Below are the code and all the weights of a small trained network. Each question names an input and a class and asks about switching units off, where a switched-off unit gives its printed mean instead of its output.

import numpy as np


def w(rows, s, z=0):
    codes = np.array(rows[::2]) - 128.0
    scale = np.full(codes.shape[1], s)
    scale[-1] = z or s
    return codes * scale


def norm(h):
    return h / np.sqrt((h * h).mean(-1, keepdims=True) + 1e-5)


def f(y):
    return np.maximum(y, 0)


def log_softmax(a):
    a = a - a.max(-1, keepdims=True)
    return a - np.log(np.exp(a).sum(-1, keepdims=True))


def net(x, mask):
    res = np.array(x, float).reshape(1, 5) / 4 @ E
    u = 0
    for l in range(2):
        y = f(norm(res) @ A[l][:, :-1].T + A[l][:, -1])
        res = res + np.where(mask[u : u + 10], y, B[l][:, -1]) @ B[l][:, :-1]
        u += 10
    return log_softmax(norm(res)[-1] @ U[:, :-1].T + U[:, -1])


A, B = {}, {}
E = w([
[121,59,189,187,139,85,102,127,165,129],'x0',
[255,99,159,151,98,126,238,202,102,124],'x1',
[161,158,177,87,190,150,140,121,181,195],'x2',
[88,72,141,128,169,244,146,172,140,62],'x3',
[91,221,152,175,167,89,176,144,151,46],'x4',
],0.00062)
A[0] = w([
[137,232,49,49,157,153,135,139,50,156,52],'0.n0',
[79,154,95,109,121,161,46,69,200,171,225],'0.n1',
[75,200,91,195,180,56,206,153,202,18,2],'0.n2',
[60,97,61,224,23,114,158,95,4,49,80],'0.n3',
[230,142,163,124,70,150,167,166,151,183,137],'0.n4',
[106,13,245,241,179,22,72,147,158,138,101],'0.n5',
[84,36,186,64,154,231,175,131,102,49,57],'0.n6',
[150,217,36,63,133,187,156,187,12,114,53],'0.n7',
[108,190,130,156,217,110,191,132,194,120,69],'0.n8',
[164,116,133,80,87,60,100,71,99,208,121],'0.n9',
],0.0016,0.00071)
B[0] = w([
[124,79,158,181,76,132,151,70,231,109,205],'0.n0',
[112,80,150,131,156,76,229,182,75,87,248],'0.n1',
[159,131,215,101,49,198,61,116,11,154,211],'0.n2',
[235,117,156,20,199,101,39,199,238,94,241],'0.n3',
[8,102,119,111,197,81,131,97,97,90,227],'0.n4',
[131,183,43,76,32,211,220,45,187,89,219],'0.n5',
[139,235,48,234,124,114,91,199,152,207,211],'0.n6',
[118,60,180,190,56,122,164,40,219,103,218],'0.n7',
[175,106,182,78,87,171,54,134,76,131,184],'0.n8',
[101,179,101,192,133,201,112,208,135,113,223],'0.n9',
],0.0016)
A[1] = w([
[163,41,79,112,107,158,109,127,138,202,128],'1.n0',
[128,38,71,100,111,164,80,128,93,203,41],'1.n1',
[44,137,109,95,146,104,68,91,109,121,52],'1.n2',
[51,147,134,88,168,120,87,94,121,142,10],'1.n3',
[203,108,154,152,86,136,180,201,157,84,172],'1.n4',
[174,202,108,128,75,2,114,75,111,172,167],'1.n5',
[91,120,133,168,155,184,129,171,110,77,174],'1.n6',
[176,103,149,151,127,98,212,187,59,130,2],'1.n7',
[157,182,223,72,222,178,173,97,183,202,122],'1.n8',
[55,141,120,121,120,166,62,115,161,89,119],'1.n9',
],0.0019,0.00069)
B[1] = w([
[122,211,192,142,121,123,129,118,105,61,214],'1.n0',
[141,218,209,148,129,124,132,115,84,77,192],'1.n1',
[169,83,137,114,169,114,187,113,91,146,177],'1.n2',
[158,79,110,146,156,95,177,103,73,123,167],'1.n3',
[70,122,104,99,169,106,110,63,112,181,251],'1.n4',
[110,110,110,184,179,251,123,196,148,156,224],'1.n5',
[155,157,119,157,119,86,112,135,128,215,194],'1.n6',
[74,99,105,123,199,99,123,56,87,136,176],'1.n7',
[160,86,56,121,82,71,50,152,128,48,220],'1.n8',
[184,100,112,126,150,94,193,107,112,180,208],'1.n9',
],0.0022,0.0018)
U = w([
[97,65,110,118,212,62,197,80,60,154,150],'0',
[140,202,233,134,89,155,95,124,56,90,144],'1',
[122,158,79,205,160,195,114,214,166,202,145],'2',
[121,107,110,123,48,156,188,56,216,106,139],'3',
[183,88,91,61,129,67,41,172,169,70,136],'4',
[78,118,149,61,86,104,136,174,154,175,68],'5',
[24,113,193,15,61,94,168,253,169,196,5],'6',
[36,115,204,17,61,82,164,247,175,220,2],'7',
],0.007,0.0068)

Each question gives the input, the list of numbers given to net, and the class t.
The units are the neurons (one row each of A and B). Each row of codes is followed by its name. A weight is (code - 128) times the scale printed after its matrix; where a second scale follows, it is the last column's (A, B and U).
mask holds one flag per neuron, layer by layer. A switched-off neuron (its flag False) gives its mean, the last column of its row in B, instead of its output. The means were averaged over made-up inputs and are rounded, as every weight is.
A unit's drop is (log p(t) with every unit on - log p(t) with that unit switched off) / (log p(t) with every unit on - log p(t) with every unit switched off).
The circuit of an input: a set's keep is (log p(t) with only the set's units on - log p(t) with every unit switched off) / (log p(t) with every unit on - log p(t) with every unit switched off). Starting from the 12 units with the biggest drops (on a tie, the unit counted first), units are removed one at a time, each time the one whose removal leaves the highest keep (on an exact tie, the one counted first), for as long as the keep stays at least 0.8.
units of the circuit, in order: the units of the circuit, biggest drop first
top k neurons: the k neurons with the biggest drops, biggest first
top k neurons in layer l: the k neurons of layer l with the biggest drops, biggest first
input [6,-4,8,-3,-8], class 1: top 3 neurons -> [1.n1, 1.n0, 0.n3]
input [-6,-1,-1,-5,0], class 3: units of the circuit, in order -> [0.n0]
input [-8,-1,-4,-8,-8], class 1: units of the circuit, in order -> [1.n1, 1.n0]
input [-8,3,-3,-2,-7], class 3: top 3 neurons in layer 0 -> [0.n7, 0.n0, 0.n2]
input [6,3,2,-3,7], class 1: top 4 neurons -> [0.n2, 0.n8, 0.n7, 0.n0]
input [-7,8,-8,4,-4], class 0: units of the circuit, in order -> [1.n4, 1.n7]
input [2,3,5,-6,-6], class 1: top 3 neurons in layer 0 -> [0.n6, 0.n3, 0.n4]
input [-3,8,8,5,8], class 0: top 4 neurons -> [1.n7, 1.n4, 0.n3, 1.n0]
input [8,3,-2,-8,5], class 2: top 3 neurons -> [1.n5, 0.n7, 0.n0]
input [-5,-3,-2,6,-1], class 2: top 3 neurons in layer 0 -> [0.n6, 0.n5, 0.n4]
input [5,-4,-7,7,2], class 2: units of the circuit, in order -> [0.n6, 1.n6]
input [4,-5,2,5,3], class 0: top 2 neurons -> [1.n9, 0.n9]
input [-5,-7,-6,-8,0], class 2: top 3 neurons -> [1.n5, 0.n4, 1.n4]
input [4,6,-2,4,3], class 0: units of the circuit, in order -> [1.n4]
input [-8,-1,1,3,7], class 3: top 2 neurons in layer 0 -> [0.n7, 0.n0]
input [0,-8,-7,-1,2], class 0: units of the circuit, in order -> [1.n2, 1.n9]
input [5,4,7,1,-1], class 4: top 2 neurons in layer 0 -> [0.n1, 0.n7]
input [5,-5,7,-8,0], class 2: top 2 neurons in layer 0 -> [0.n3, 0.n4]
input [8,-5,-2,0,2], class 3: top 2 neurons -> [0.n5, 0.n4]
input [2,8,4,1,6], class 0: top neuron in layer 0 -> [0.n3]
input [6,-7,2,0,-8], class 1: top 3 neurons -> [1.n1, 1.n0, 0.n4]
input [-8,4,-3,6,-5], class 3: top 2 neurons in layer 1 -> [1.n5, 1.n4]
input [-1,-2,-4,5,-6], class 1: top 3 neurons -> [1.n1, 1.n0, 0.n9]
input [5,4,-6,4,2], class 4: top 3 neurons in layer 1 -> [1.n5, 1.n4, 1.n9]
input [-6,-2,-4,7,3], class 2: top 2 neurons in layer 0 -> [0.n6, 0.n5]
input [-8,4,-1,2,-6], class 3: top 3 neurons in layer 0 -> [0.n7, 0.n0, 0.n2]
